Here is a tiny trained network, its code and every weight. The questions are about switching its units off for an input and a class, where a switched-off unit gives its printed mean instead of its output.

import numpy as np


def w(rows, s, z=0):
    codes = np.array(rows[::2]) - 128.0
    scale = np.full(codes.shape[1], s)
    scale[-1] = z or s
    return codes * scale


def norm(h):
    return h / np.sqrt((h * h).mean(-1, keepdims=True) + 1e-5)


def f(y):
    return np.maximum(y, 0)


def log_softmax(a):
    a = a - a.max(-1, keepdims=True)
    return a - np.log(np.exp(a).sum(-1, keepdims=True))


def net(x, mask):
    res = np.array(x, float).reshape(1, 7) / 4 @ E
    u = 0
    for l in range(3):
        y = f(norm(res) @ A[l][:, :-1].T + A[l][:, -1])
        res = res + np.where(mask[u : u + 6], y, B[l][:, -1]) @ B[l][:, :-1]
        u += 6
    return log_softmax(norm(res)[-1] @ U[:, :-1].T + U[:, -1])


A, B = {}, {}
E = w([
[25,153,113,2,133,139,133,144,95,66],'x0',
[139,135,85,115,105,135,108,107,149,137],'x1',
[94,51,62,94,181,164,233,58,78,177],'x2',
[134,131,134,148,129,103,142,139,97,134],'x3',
[148,168,108,158,115,113,153,119,74,152],'x4',
[124,126,140,142,138,114,133,136,115,129],'x5',
[66,146,207,188,42,127,43,176,160,106],'x6',
],0.0066)
A[0] = w([
[106,206,170,154,29,98,39,253,85,101,161],'0.n0',
[166,100,105,192,126,171,170,210,180,191,248],'0.n1',
[155,170,167,142,118,75,155,66,109,84,128],'0.n2',
[155,45,92,153,89,147,182,90,141,127,96],'0.n3',
[107,168,82,205,21,116,215,161,104,171,251],'0.n4',
[30,133,72,147,142,127,136,119,141,152,144],'0.n5',
],0.0054,0.0027)
B[0] = w([
[90,91,96,105,203,188,114,47,162,96,254],'0.n0',
[64,148,67,150,79,159,101,191,255,244,205],'0.n1',
[95,179,130,93,178,97,120,68,205,141,148],'0.n2',
[143,141,185,208,212,133,165,161,108,88,176],'0.n3',
[119,83,170,84,118,143,107,129,197,132,200],'0.n4',
[127,216,200,87,149,40,122,194,103,213,162],'0.n5',
],0.0065,0.0073)
A[1] = w([
[174,146,204,168,147,183,183,88,198,129,140],'1.n0',
[224,37,119,209,142,196,177,102,108,176,133],'1.n1',
[43,119,105,2,167,87,160,104,67,51,252],'1.n2',
[100,90,154,77,114,213,168,149,177,135,190],'1.n3',
[96,88,112,139,96,141,140,100,195,127,116],'1.n4',
[98,214,152,241,6,123,73,148,71,71,136],'1.n5',
],0.0055,0.0017)
B[1] = w([
[148,94,127,137,143,172,137,156,172,166,194],'1.n0',
[73,101,99,96,127,184,121,216,73,2,197],'1.n1',
[195,158,166,114,105,53,111,103,121,134,254],'1.n2',
[124,120,123,143,108,69,163,144,92,172,209],'1.n3',
[122,149,122,135,94,104,182,132,52,178,187],'1.n4',
[80,25,120,157,147,183,81,73,113,143,142],'1.n5',
],0.0086,0.0073)
A[2] = w([
[177,226,110,112,108,125,130,230,149,3,109],'2.n0',
[64,96,176,141,102,100,145,168,87,146,128],'2.n1',
[122,137,164,178,36,143,87,143,105,60,179],'2.n2',
[156,133,103,119,155,109,131,72,104,134,6],'2.n3',
[206,149,75,104,234,109,121,146,220,87,147],'2.n4',
[118,238,238,75,131,62,101,76,195,75,87],'2.n5',
],0.0063,0.0016)
B[2] = w([
[175,127,207,219,83,224,144,35,112,137,161],'2.n0',
[221,194,127,193,16,194,128,122,154,107,174],'2.n1',
[185,180,57,31,238,51,134,33,76,105,153],'2.n2',
[116,131,244,208,158,84,78,88,62,116,149],'2.n3',
[132,166,142,196,68,113,191,254,157,163,198],'2.n4',
[130,98,98,136,47,180,144,109,56,93,253],'2.n5',
],0.0066,0.0072)
U = w([
[117,180,135,182,90,143,177,210,177,183,231],'0',
[199,200,190,112,38,101,132,89,57,117,202],'1',
[131,64,59,150,232,149,195,202,77,129,6],'2',
[162,178,145,47,189,20,188,108,59,165,96],'3',
[110,110,167,168,146,147,27,91,196,169,88],'4',
[46,153,137,71,126,146,94,42,87,9,91],'5',
],0.011,0.0015)

Each question gives the input, the list of numbers given to net, and the class t.
The units are the neurons (one row each of A and B). Each row of codes is followed by its name. A weight is (code - 128) times the scale printed after its matrix; where a second scale follows, it is the last column's (A, B and U).
mask holds one flag per neuron, layer by layer. A switched-off neuron (its flag False) gives its mean, the last column of its row in B, instead of its output. The means were averaged over made-up inputs and are rounded, as every weight is.
A unit's drop is (log p(t) with every unit on - log p(t) with that unit switched off) / (log p(t) with every unit on - log p(t) with every unit switched off).
The circuit of an input: a set's keep is (log p(t) with only the set's units on - log p(t) with every unit switched off) / (log p(t) with every unit on - log p(t) with every unit switched off). Starting from the 12 units with the biggest drops (on a tie, the unit counted first), units are removed one at a time, each time the one whose removal leaves the highest keep (on an exact tie, the one counted first), for as long as the keep stays at least 0.8.
units of the circuit, in order: the units of the circuit, biggest drop first
top k neurons: the k neurons with the biggest drops, biggest first
top k neurons in layer l: the k neurons of layer l with the biggest drops, biggest first
drop when u is switched off: that unit's drop, to one decimal
input [-2,-7,-1,0,4,-2,-8], class 0: top 4 neurons in layer 2 => (2.n4 2.n0 2.n2 2.n5)
input [6,7,4,5,-6,-3,0], class 3: top neuron => (1.n1)
input [-2,-7,7,2,-8,2,4], class 0: units of the circuit, in order => (2.n1 0.n0)
input [7,-8,-3,5,4,6,-8], class 1: units of the circuit, in order => (1.n2 2.n0 0.n0)
input [1,-2,-7,8,-5,6,8], class 5: units of the circuit, in order => (2.n2 0.n0)
input [6,-4,-6,0,-5,-4,-1], class 1: top 4 neurons => (1.n2 1.n1 2.n0 2.n4)
input [-6,0,-2,-3,-3,5,-8], class 0: top 2 neurons => (2.n4 0.n1)
input [3,7,8,5,2,0,7], class 1: top 2 neurons => (0.n1 2.n1)
input [-3,2,-1,-8,3,-6,-7], class 0: top 3 neurons => (2.n4 0.n0 2.n0)
input [5,1,-3,8,-6,7,-2], class 1: top 2 neurons => (1.n2 2.n5)
input [5,-4,0,7,3,-6,-2], class 1: top 2 neurons => (2.n5 0.n0)
input [-6,6,3,-3,-8,6,4], class 0: top 2 neurons in layer 0 => (0.n1 0.n0)
input [0,0,-4,-6,8,7,8], class 4: top 3 neurons in layer 1 => (1.n5 1.n1 1.n2)
input [7,3,8,-4,-1,-4,-7], class 3: top neuron => (1.n2)
input [2,-4,7,-5,6,-5,5], class 1: top 2 neurons => (0.n1 2.n1)
input [-4,-8,-1,0,2,-7,-8], class 0: top 3 neurons => (2.n4 0.n0 0.n1)
input [-4,-1,8,-5,-8,7,7], class 0: top 2 neurons => (2.n1 0.n0)
input [6,0,1,-1,-4,-8,7], class 1: top 3 neurons in layer 1 => (1.n2 1.n3 1.n1)
input [2,-7,8,-1,2,8,-5], class 3: top 2 neurons in layer 1 => (1.n2 1.n0)
input [8,-6,6,-6,5,-8,0], class 3: top neuron in layer 2 => (2.n0)
input [0,-7,-6,-2,-8,3,-8], class 0: drop when 2.n4 is switched off => 1.1
